(in the rows, 128 means zero)
Facts:
Z228 (skiti Z686)
Z736 (brigrel Z297)
Z388 (brigrel Z364)
Z637 (brigrel Z19)
Z16 (dusa Z343, Z9) (skiti Z969) (brigrel Z994)
Z825 (skiti Z630)
Z158 (skiti Z416)
Z803 (skiti Z381) (brigrel Z228)
Z419 (brigrel Z221)
Z326 (skiti Z857) (brigrel Z99)
Z797 (brigrel Z860)
Z592 (dusa Z110) (skiti Z757)
Z954 (skiti Z736)
Z53 (dusa Z509, Z808, Z556) (skiti Z568) (brigrel Z323)
Z477 (skiti Z125) (brigrel Z322)
Z19 (brigrel Z46)
Z170 (skiti Z419)
Z368 (dusa Z170) (skiti Z419) (brigrel Z161)
Z302 (skiti Z260) (brigrel Z324)
Z542 (dusa Z9) (skiti Z969) (brigrel Z320)
Z507 (dusa Z811) (skiti Z757) (brigrel Z457)
Z524 (dusa Z717) (skiti Z448) (brigrel Z463)
Z902 (dusa Z920) (skiti Z757) (brigrel Z539)
Z99 (dusa Z993) (skiti Z904) (brigrel Z825)
Z936 (skiti Z416) (brigrel Z742)
Z556 (skiti Z568)
Z994 (skiti Z46)
Z904 (brigrel Z42)
Z247 (skiti Z630)
Z717 (skiti Z448) (brigrel Z797)
Z320 (skiti Z989)
Z823 (skiti Z761)
Z860 (skiti Z46)
Z997 (skiti Z45) (brigrel Z132)
Z795 (dusa Z302) (skiti Z260) (brigrel Z110)
Z539 (skiti Z125) (brigrel Z890)
Z343 (skiti Z969) (brigrel Z98)
Z759 (dusa Z343, Z98) (skiti Z969)
Z12 (dusa Z439) (skiti Z857)
Z364 (skiti Z742)
Z61 (dusa Z828) (skiti Z205) (brigrel Z689)
Z669 (skiti Z513) (brigrel Z429)
Z737 (skiti Z46) (brigrel Z80)
Z307 (skiti Z19) (brigrel Z795)
Z157 (skiti Z612) (brigrel Z311)
Z107 (skiti Z857) (brigrel Z524)
Z920 (dusa Z902) (skiti Z757) (brigrel Z857)
Z323 (skiti Z388) (brigrel Z618)
Z327 (dusa Z808) (skiti Z568)
Z828 (skiti Z205) (brigrel Z514)
Z630 (brigrel Z936)
Z798 (skiti Z45) (brigrel Z97)
Z687 (dusa Z592, Z902) (skiti Z757) (brigrel Z125)
Z993 (skiti Z904)
Z257 (skiti Z45) (brigrel Z989)
Z365 (dusa Z158) (skiti Z416)
Z713 (dusa Z304, Z107) (skiti Z857)
Z666 (skiti Z637) (brigrel Z920)
Z761 (brigrel Z664)
Z125 (brigrel Z205)
Z297 (dusa Z364) (skiti Z742)
Z78 (skiti Z630) (brigrel Z904)
Z857 (brigrel Z669)
Z42 (skiti Z568)
Z757 (brigrel Z597)
Z929 (dusa Z157) (skiti Z612)
Z808 (skiti Z568) (brigrel Z507)
Z495 (skiti Z686)
Z910 (skiti Z448) (brigrel Z343)
Z88 (skiti Z205) (brigrel Z158)
Z309 (dusa Z914) (skiti Z797) (brigrel Z388)
Z846 (skiti Z637) (brigrel Z309)
Z950 (skiti Z448) (brigrel Z568)
Z811 (skiti Z757)
Z77 (dusa Z85) (skiti Z311) (brigrel Z757)
Z304 (skiti Z857) (brigrel Z688)
Z969 (brigrel Z736)
Z685 (dusa Z689) (skiti Z45) (brigrel Z759)
Z97 (dusa Z170, Z368) (skiti Z419)
Z46 (brigrel Z592)
Z914 (skiti Z797)
Z167 (dusa Z320) (skiti Z989) (brigrel Z666)
Z416 (brigrel Z115)
Z55 (skiti Z381) (brigrel Z990)
Z221 (skiti Z513) (brigrel Z770)
Z155 (skiti Z904) (brigrel Z44)
Z9 (skiti Z969) (brigrel Z88)
Z514 (skiti Z381) (brigrel Z327)
Z916 (dusa Z463, Z43) (skiti Z857) (brigrel Z846)
Z132 (dusa Z910) (skiti Z448) (brigrel Z993)
Z664 (skiti Z630)
Z796 (dusa Z823) (skiti Z761) (brigrel Z419)
Z324 (dusa Z161) (skiti Z686) (brigrel Z513)
Z607 (skiti Z686)
Z311 (brigrel Z257)
Z80 (skiti Z19)
Z597 (skiti Z761) (brigrel Z929)
Z789 (skiti Z989)
Z45 (brigrel Z902)
Z989 (brigrel Z326)
Z168 (dusa Z364, Z297) (skiti Z742)
Z260 (brigrel Z808)
Z322 (dusa Z368) (skiti Z419) (brigrel Z713)
Z161 (dusa Z228, Z607) (skiti Z686) (brigrel Z107)
Z115 (skiti Z637) (brigrel Z612)
Z85 (skiti Z311)
Z50 (dusa Z685) (skiti Z45) (brigrel Z304)
Z815 (dusa Z77) (skiti Z311) (brigrel Z717)
Z205 (brigrel Z30)
Z98 (skiti Z969) (brigrel Z55)
Z504 (brigrel Z811)
Z43 (skiti Z857) (brigrel Z45)
Z44 (dusa Z682) (skiti Z637)
Z939 (skiti Z388) (brigrel Z155)
Z191 (skiti Z19) (brigrel Z613)
Z429 (skiti Z969) (brigrel Z77)
Z439 (dusa Z107, Z713) (skiti Z857)
Z94 (dusa Z50) (skiti Z45)
Z463 (dusa Z12) (skiti Z857)
Z448 (brigrel Z637)
Z766 (dusa Z477) (skiti Z125)
Z686 (brigrel Z168)
Z30 (dusa Z789, Z320) (skiti Z989) (brigrel Z761)
Z457 (dusa Z509, Z53) (skiti Z568)
Z770 (skiti Z612)
Z110 (skiti Z757) (brigrel Z9)
Z851 (dusa Z556) (skiti Z568)
Z689 (skiti Z45) (brigrel Z247)
Z889 (dusa Z592, Z507) (skiti Z757) (brigrel Z997)
Z890 (skiti Z742) (brigrel Z260)
Z613 (skiti Z45) (brigrel Z950)
Z665 (skiti Z686)
Z990 (dusa Z368) (skiti Z419)
Z682 (dusa Z666, Z44) (skiti Z637) (brigrel Z53)
Z509 (skiti Z568)
Z688 (dusa Z685) (skiti Z45) (brigrel Z368)
Z568 (brigrel Z798)
Z618 (skiti Z736)
Z316 (dusa Z9, Z429) (skiti Z969)
Z924 (skiti Z448) (brigrel Z851)
Z250 (dusa Z939) (skiti Z388)
Z200 (dusa Z221) (skiti Z513) (brigrel Z682)
Z522 (skiti Z504)

Known rows:
[115 124 143 130 115 120 127 138 133 141 127 117 130 122 112 131 130 137 128 133 131 120 127 127 124 112 129 132 136 151 122 133 131 129 117 116 137 123 136 131 120 128 131 128 147 140 136 137 122] : Z307
[116 118 132 136 116 118 127 123 134 141 128 112 126 121 120 142 130 136 144 137 124 116 127 117 123 111 132 132 128 147 127 134 131 129 123 116 138 123 136 138 118 124 128 129 157 144 127 138 151] : Z9
[115 121 139 129 116 120 127 134 132 133 136 114 129 122 115 137 132 135 128 133 125 119 127 117 123 111 129 132 132 146 121 132 132 129 117 118 137 123 136 131 113 127 128 129 142 129 130 139 119] : Z514
[115 120 145 130 117 120 127 133 133 141 127 116 129 122 112 130 130 137 129 133 128 122 128 122 123 111 130 133 134 152 121 134 131 130 117 116 137 123 136 131 121 128 130 128 147 138 129 137 121] : Z477
[116 131 133 131 117 134 129 129 135 147 139 113 130 121 119 138 130 136 136 134 134 117 130 125 124 111 128 133 127 146 121 133 131 129 117 119 139 124 147 131 119 124 130 128 138 137 135 139 120] : Z613
[115 125 137 130 115 120 128 136 132 131 139 114 129 121 113 139 132 136 128 133 125 118 128 120 124 111 128 132 133 145 122 131 133 129 117 120 137 124 136 131 112 128 128 130 143 130 135 139 119] : Z365
[116 146 133 129 116 118 128 178 134 139 136 121 132 122 113 133 147 136 129 133 134 116 129 110 125 118 128 146 132 146 116 132 130 129 117 116 138 123 137 131 112 129 129 133 161 139 133 136 119] : Z916
[115 119 135 128 117 120 126 131 132 127 154 112 128 122 122 149 134 136 128 133 124 117 143 110 123 111 129 132 129 144 120 131 134 129 121 132 137 124 136 133 111 127 128 131 138 127 127 144 119] : Z664
[115 118 141 129 118 120 127 130 132 134 131 113 128 122 117 134 132 135 128 133 124 120 127 114 124 111 130 132 131 148 120 133 132 129 117 118 137 123 136 132 115 128 128 128 142 129 127 140 119] : Z85
[115 124 134 129 115 120 127 134 132 126 156 113 129 121 118 151 134 136 127 133 124 117 143 114 124 111 128 132 131 144 123 131 135 129 118 131 137 127 136 131 110 128 128 134 139 127 133 142 119] : Z168
[116 120 146 130 116 120 127 134 133 141 127 116 129 122 112 130 130 137 128 134 129 122 127 122 123 111 130 133 135 152 121 134 131 130 117 116 137 123 136 131 121 128 131 128 147 138 130 137 122] : Z910
[115 128 141 131 115 120 128 139 132 138 128 118 130 122 112 132 130 136 128 133 130 120 127 131 125 112 128 132 138 148 124 132 131 129 117 116 137 123 136 131 116 129 131 129 148 139 143 137 121] : Z815
[120 118 149 127 149 118 126 143 132 139 144 113 126 122 112 131 146 136 123 133 124 116 128 111 142 112 131 133 142 146 116 131 163 129 132 116 137 124 161 131 111 125 156 169 139 128 137 139 124] : Z507
[118 123 133 131 115 119 126 160 132 134 140 114 129 121 112 140 142 136 128 134 124 117 126 109 124 111 132 133 133 148 116 137 131 129 117 118 138 124 136 133 112 134 128 135 146 128 127 143 121] : Z326
[116 126 134 129 120 119 125 148 132 125 166 118 133 127 120 147 134 136 126 141 124 116 150 115 127 111 128 132 140 146 116 131 130 129 117 158 137 126 137 131 121 128 128 148 139 128 128 137 119] : Z327
[116 124 138 128 115 120 126 137 132 129 144 115 131 122 115 148 131 136 127 133 125 117 130 116 125 111 129 132 136 144 123 132 132 129 118 130 137 124 137 132 113 129 128 129 140 128 134 141 119] : Z524
[116 118 132 137 115 118 128 124 133 140 128 112 126 121 118 141 130 136 143 137 124 116 127 119 123 111 131 132 128 147 128 133 131 129 122 116 138 123 137 137 118 124 127 129 159 145 128 137 153] : Z343
[135 139 132 128 116 143 142 125 139 150 131 126 131 130 121 186 129 136 149 136 156 125 126 202 147 111 128 140 128 144 126 142 131 129 124 149 159 124 155 150 175 136 128 130 140 127 129 140 122] : Z45

Rows:
No name comes twice in this set of rows, the named rows included.
[115 118 145 131 144 118 126 145 140 135 139 112 129 122 120 130 137 137 123 142 126 117 144 110 126 111 139 132 149 155 117 131 141 129 125 160 137 123 137 131 134 124 137 174 141 127 127 136 136] | Z808
[116 118 132 137 115 118 128 123 133 136 130 112 126 121 119 143 130 136 140 135 124 116 126 120 123 111 131 132 130 146 129 133 131 129 121 116 138 124 136 136 117 124 128 128 157 143 130 137 150] | Z98
[116 131 136 130 119 118 125 155 133 126 153 122 136 127 115 137 132 135 126 142 125 117 132 126 132 111 128 132 145 151 117 131 130 129 117 150 137 124 136 131 131 129 128 145 139 127 133 136 121] | Z53
[115 124 135 134 139 118 126 149 134 127 167 112 128 121 119 131 143 135 122 139 124 117 175 111 136 111 135 133 149 145 117 131 149 129 128 175 137 124 138 131 115 124 137 193 141 127 135 136 132] | Z457
[117 121 134 145 122 118 157 143 133 140 128 113 126 130 115 132 151 136 131 134 124 156 127 203 125 132 129 132 128 144 116 132 134 138 117 118 137 136 137 135 114 124 129 128 197 127 129 143 120] | Z757

Now the same objects, written a new way:
Known rows:
[134 131 128 132 116 125 133 129 118 110 123 126 132 127 126 130 139 128 127 134 129 148 126 132 128 125 127 126 131 118 132 121 123 118 126 119 138 132 133] : Z228
[113 94 140 116 164 92 135 128 141 119 146 137 121 127 130 130 134 139 123 110 123 133 128 110 132 131 130 144 125 139 127 154 125 139 129 126 123 106 135] : Z630
[132 125 121 140 158 124 135 135 98 136 131 123 128 138 142 126 122 146 135 126 126 126 117 120 124 122 131 140 124 121 133 129 120 123 133 109 155 123 126] : Z53
[129 141 128 143 105 125 125 129 121 110 124 127 138 116 125 133 137 115 124 127 131 143 129 137 123 123 128 131 128 120 131 123 118 117 123 138 140 123 133] : Z770
[120 142 132 129 138 113 119 134 139 125 130 126 122 131 132 113 126 108 135 128 133 143 133 135 126 118 121 126 133 130 129 122 118 130 144 139 102 128 127] : Z304
[140 146 126 136 106 151 126 128 119 115 119 127 136 120 126 142 131 113 126 134 130 135 129 142 124 125 125 122 129 119 130 118 129 119 124 139 133 134 130] : Z993
[124 128 132 139 131 111 131 130 132 123 127 130 135 128 128 123 132 133 129 126 133 137 129 127 126 128 128 126 129 127 133 130 127 124 130 126 129 124 130] : Z717
[127 124 129 134 120 115 131 130 131 130 126 129 133 134 124 127 129 133 127 129 134 125 128 131 126 126 129 123 129 129 131 125 125 127 126 127 123 131 132] : Z368
[143 109 127 96 137 161 133 126 129 121 136 131 111 137 126 148 125 131 127 128 118 115 126 123 136 127 125 132 130 131 118 136 137 141 124 125 124 132 130] : Z205
[133 127 119 121 115 133 131 127 127 139 128 123 120 144 122 119 122 141 132 132 128 111 124 124 132 128 129 123 132 127 123 119 123 131 127 114 130 140 127] : Z30
[131 122 134 116 141 134 126 126 129 113 134 136 128 107 130 156 132 111 117 122 119 129 129 131 127 127 129 140 125 132 126 143 134 130 119 153 126 118 133] : Z419
[129 125 130 131 125 116 131 129 131 128 124 129 133 134 124 125 131 135 127 132 132 135 128 131 126 130 128 122 129 128 133 125 129 126 128 125 123 133 130] : Z170
[130 134 127 133 119 138 124 129 127 133 123 128 131 125 126 130 123 125 128 132 130 123 128 134 126 127 129 123 128 128 129 123 131 127 128 133 125 136 125] : Z55
[144 111 126 94 136 161 133 126 128 119 135 131 110 135 126 145 124 130 127 128 117 115 126 121 136 126 124 132 130 131 118 135 138 141 125 124 126 132 129] : Z125
[127 125 124 124 121 123 122 130 133 136 129 124 124 140 125 113 126 117 132 135 128 137 128 134 127 119 126 128 129 132 131 119 122 130 135 112 110 136 131] : Z326
[126 129 127 133 125 122 129 129 128 131 126 127 130 130 128 123 127 132 129 130 130 127 128 129 128 129 129 126 129 128 130 125 127 127 128 126 128 129 128] : Z954
[121 124 130 134 132 106 129 129 125 127 129 127 131 127 127 117 133 135 129 127 129 138 127 123 128 130 130 130 129 126 132 128 120 124 129 121 130 125 129] : Z115
[123 129 128 136 119 104 137 125 129 142 124 126 133 133 126 150 134 124 125 129 139 118 129 132 125 135 127 127 130 126 127 126 120 137 122 126 140 127 130] : Z688

Rows:
No name comes twice in this set of rows, the named rows included.
[138 134 122 130 105 142 133 129 119 114 125 124 126 135 122 131 133 130 130 133 129 135 126 131 129 123 125 125 131 118 126 116 119 123 126 117 140 133 131] | Z825
[135 135 130 140 110 130 129 129 125 106 125 129 137 130 124 134 140 121 126 128 135 145 130 136 124 122 125 124 129 121 132 121 124 120 126 129 137 125 135] | Z320
[109 116 131 127 150 91 131 128 130 150 129 126 127 129 129 109 122 144 130 130 125 125 125 116 131 135 135 131 128 133 133 135 125 129 132 114 123 130 124] | Z200
[138 115 131 108 127 138 134 126 117 95 137 131 121 119 127 151 141 117 121 123 117 145 126 126 132 123 125 143 130 122 123 138 122 128 118 132 142 118 137] | Z612
[131 128 124 134 113 126 129 128 137 130 130 127 129 146 122 120 125 137 130 123 135 114 127 125 128 125 128 122 129 130 125 122 123 131 126 126 126 130 129] | Z324
[129 152 126 132 114 126 119 133 128 108 130 121 121 128 125 117 131 99 134 127 131 152 131 139 126 110 119 131 135 120 125 115 104 126 138 142 117 130 132] | Z463
[127 129 126 132 125 121 137 124 128 143 123 124 130 134 131 146 133 127 129 133 135 124 130 130 129 139 124 124 130 124 126 125 127 136 128 115 142 130 126] | Z257
[114 122 136 141 149 99 126 130 141 140 127 133 137 126 131 118 125 132 127 123 133 133 131 125 124 133 131 125 125 135 135 137 134 127 133 134 117 122 126] | Z828
[142 129 119 122 105 152 135 128 119 117 126 122 121 144 122 127 132 134 133 135 130 131 126 128 132 122 123 122 132 118 123 115 120 126 127 108 141 138 130] | Z664
[152 110 126 101 173 134 121 136 86 119 131 129 115 132 126 150 137 127 120 122 111 107 118 120 134 123 132 135 128 123 125 143 137 130 119 126 120 115 127] | Z568
[125 134 132 142 130 112 125 129 129 123 125 131 139 117 130 130 130 122 126 127 131 139 131 136 123 129 130 128 127 128 135 130 129 121 127 138 125 123 129] | Z221
[126 133 127 126 130 132 123 128 118 137 122 126 129 118 129 125 124 128 128 138 123 134 126 132 128 131 131 126 130 124 131 123 132 122 127 128 128 137 124] | Z155
[137 115 132 106 139 143 129 126 128 115 135 134 120 121 128 148 130 120 122 123 118 124 127 127 131 126 127 137 127 130 122 139 135 135 121 139 125 125 133] | Z381

Now the same objects, written a new way:
Known rows:
[118 139 127 145 134 130 125 120 109 129 155 145 111 144 155 146 134 129 129 138 121 160 131 126 115 140 136 152 138 129 148 168 147 109 110 110 144] : Z61
[127 155 138 139 132 135 133 140 117 132 142 143 115 140 148 148 145 109 131 154 102 168 136 121 140 157 132 147 139 129 148 158 158 119 115 108 147] : Z326
[129 138 137 144 126 125 122 129 120 123 139 141 122 144 156 151 146 120 129 143 114 165 135 121 126 146 133 141 141 138 143 157 159 111 119 108 140] : Z789
[106 144 122 138 131 112 125 125 120 120 133 155 123 140 153 138 138 143 130 145 115 153 130 109 131 144 131 139 126 136 145 157 152 99 125 107 146] : Z94
[137 147 125 131 140 121 128 151 129 127 129 166 112 132 155 162 158 91 134 167 76 159 137 119 154 175 137 134 139 123 123 157 164 131 116 104 150] : Z463
[122 133 142 144 133 115 131 96 94 141 155 153 110 131 151 174 150 133 137 120 112 169 119 130 97 141 130 157 132 137 154 169 151 113 102 136 154] : Z542
[126 140 129 140 131 123 123 128 118 125 138 146 119 139 155 150 140 122 133 141 114 161 131 119 124 144 134 144 137 132 140 164 155 112 116 110 144] : Z682
[137 140 131 135 127 117 122 140 125 121 119 148 126 130 155 154 146 115 137 144 103 162 131 112 136 148 134 136 134 132 130 159 163 115 125 109 145] : Z994
[127 139 126 139 131 123 124 130 117 125 136 147 118 135 155 149 139 124 135 141 111 159 130 118 126 143 135 145 134 130 139 166 154 112 117 110 146] : Z250
[140 140 137 139 137 136 119 132 116 116 132 149 123 128 151 159 133 125 118 142 121 162 137 121 122 148 146 148 146 134 133 163 144 111 119 105 143] : Z419
[150 140 137 133 135 130 118 143 123 112 113 151 130 119 150 162 138 119 124 145 110 162 136 112 133 151 145 141 141 134 124 159 150 114 127 104 145] : Z742
[127 140 127 138 132 122 123 130 117 125 136 147 118 135 154 149 138 124 135 141 111 159 130 117 126 143 135 145 134 130 139 165 154 111 118 109 146] : Z365
[133 131 126 146 140 124 114 134 123 132 153 142 130 141 151 147 137 97 130 139 120 168 127 136 142 122 149 138 147 133 135 164 175 124 137 116 140] : Z110
[140 143 122 131 138 125 130 145 121 126 132 162 107 133 157 160 158 102 137 167 76 158 138 120 156 168 137 136 135 120 127 152 163 126 115 105 148] : Z713
[141 140 137 139 137 137 119 133 116 115 131 148 123 127 150 159 133 125 117 142 120 162 138 121 123 148 146 149 145 134 134 162 143 111 121 104 143] : Z736
[139 139 140 138 123 117 119 140 131 120 119 145 130 136 155 155 152 110 133 146 104 167 134 115 135 151 132 132 140 139 133 153 168 115 126 107 141] : Z364
[145 152 129 131 125 140 100 152 125 137 128 192 113 168 150 158 127 125 131 135 161 170 180 105 78 143 103 131 153 114 92 129 152 114 101 123 139] : Z808
[131 138 137 146 138 143 120 123 108 119 151 147 116 135 151 156 130 131 112 139 130 162 138 129 113 144 147 156 149 133 143 165 137 108 113 105 141] : Z630

Rows:
No name comes twice in this set of rows, the named rows included.
[125 142 123 137 134 122 124 130 119 125 134 147 119 134 154 148 136 124 136 140 113 158 128 114 126 145 135 145 133 129 137 169 152 113 116 110 148] | Z30
[121 131 112 146 147 128 119 125 111 136 168 144 118 139 150 139 123 110 132 135 126 161 122 138 134 115 154 150 142 123 142 177 163 122 129 118 145] | Z889
[131 135 138 136 132 108 130 106 101 138 136 155 115 121 150 176 152 130 145 122 102 166 115 121 108 144 130 151 126 135 144 168 156 116 108 136 157] | Z316
[138 142 137 140 140 139 118 130 116 117 136 151 123 131 149 160 131 124 115 141 126 163 138 122 118 148 145 150 147 134 132 163 141 112 116 106 143] | Z311
[127 142 127 137 133 120 123 133 121 125 133 150 120 134 153 150 138 119 135 141 111 159 129 115 126 147 135 144 135 131 135 168 155 115 118 110 148] | Z99
[129 138 137 146 139 143 120 121 108 120 153 147 116 137 151 155 128 130 112 138 132 163 139 130 110 144 146 156 149 134 143 166 136 108 111 106 141] | Z448
[150 85 99 148 84 117 103 148 105 120 143 112 93 100 156 133 143 152 152 154 87 162 135 119 160 123 174 141 132 137 202 148 181 113 186 107 135] | Z920
[127 140 136 146 124 126 122 126 125 120 138 130 124 146 156 147 144 121 127 142 118 164 134 118 127 148 129 141 140 142 148 158 159 109 118 105 138] | Z170
[123 146 133 144 132 126 120 125 128 122 139 136 125 148 154 147 139 117 125 140 125 164 135 117 121 151 127 143 140 139 142 164 156 113 114 108 141] | Z368
[108 142 129 139 131 111 123 127 119 123 137 164 123 144 154 143 144 137 128 146 112 156 134 114 129 144 132 136 132 136 142 152 156 100 125 108 144] | Z997
[134 133 159 144 126 110 125 106 107 137 140 153 122 134 152 182 167 118 134 123 105 177 124 129 105 149 125 145 140 148 148 155 164 116 110 136 149] | Z9
[144 139 140 128 116 110 113 151 130 122 110 155 123 137 166 141 142 118 138 141 106 158 139 109 126 145 133 136 138 130 129 163 157 117 107 104 145] | Z42
[98 142 132 148 129 120 124 114 115 122 153 150 120 156 155 136 140 145 120 144 126 157 135 120 121 143 130 142 135 141 158 153 150 95 119 107 138] | Z685
[133 133 156 144 126 111 126 104 106 137 142 152 120 134 152 181 165 120 135 123 106 177 123 129 105 148 126 146 138 146 150 156 162 115 109 135 149] | Z343

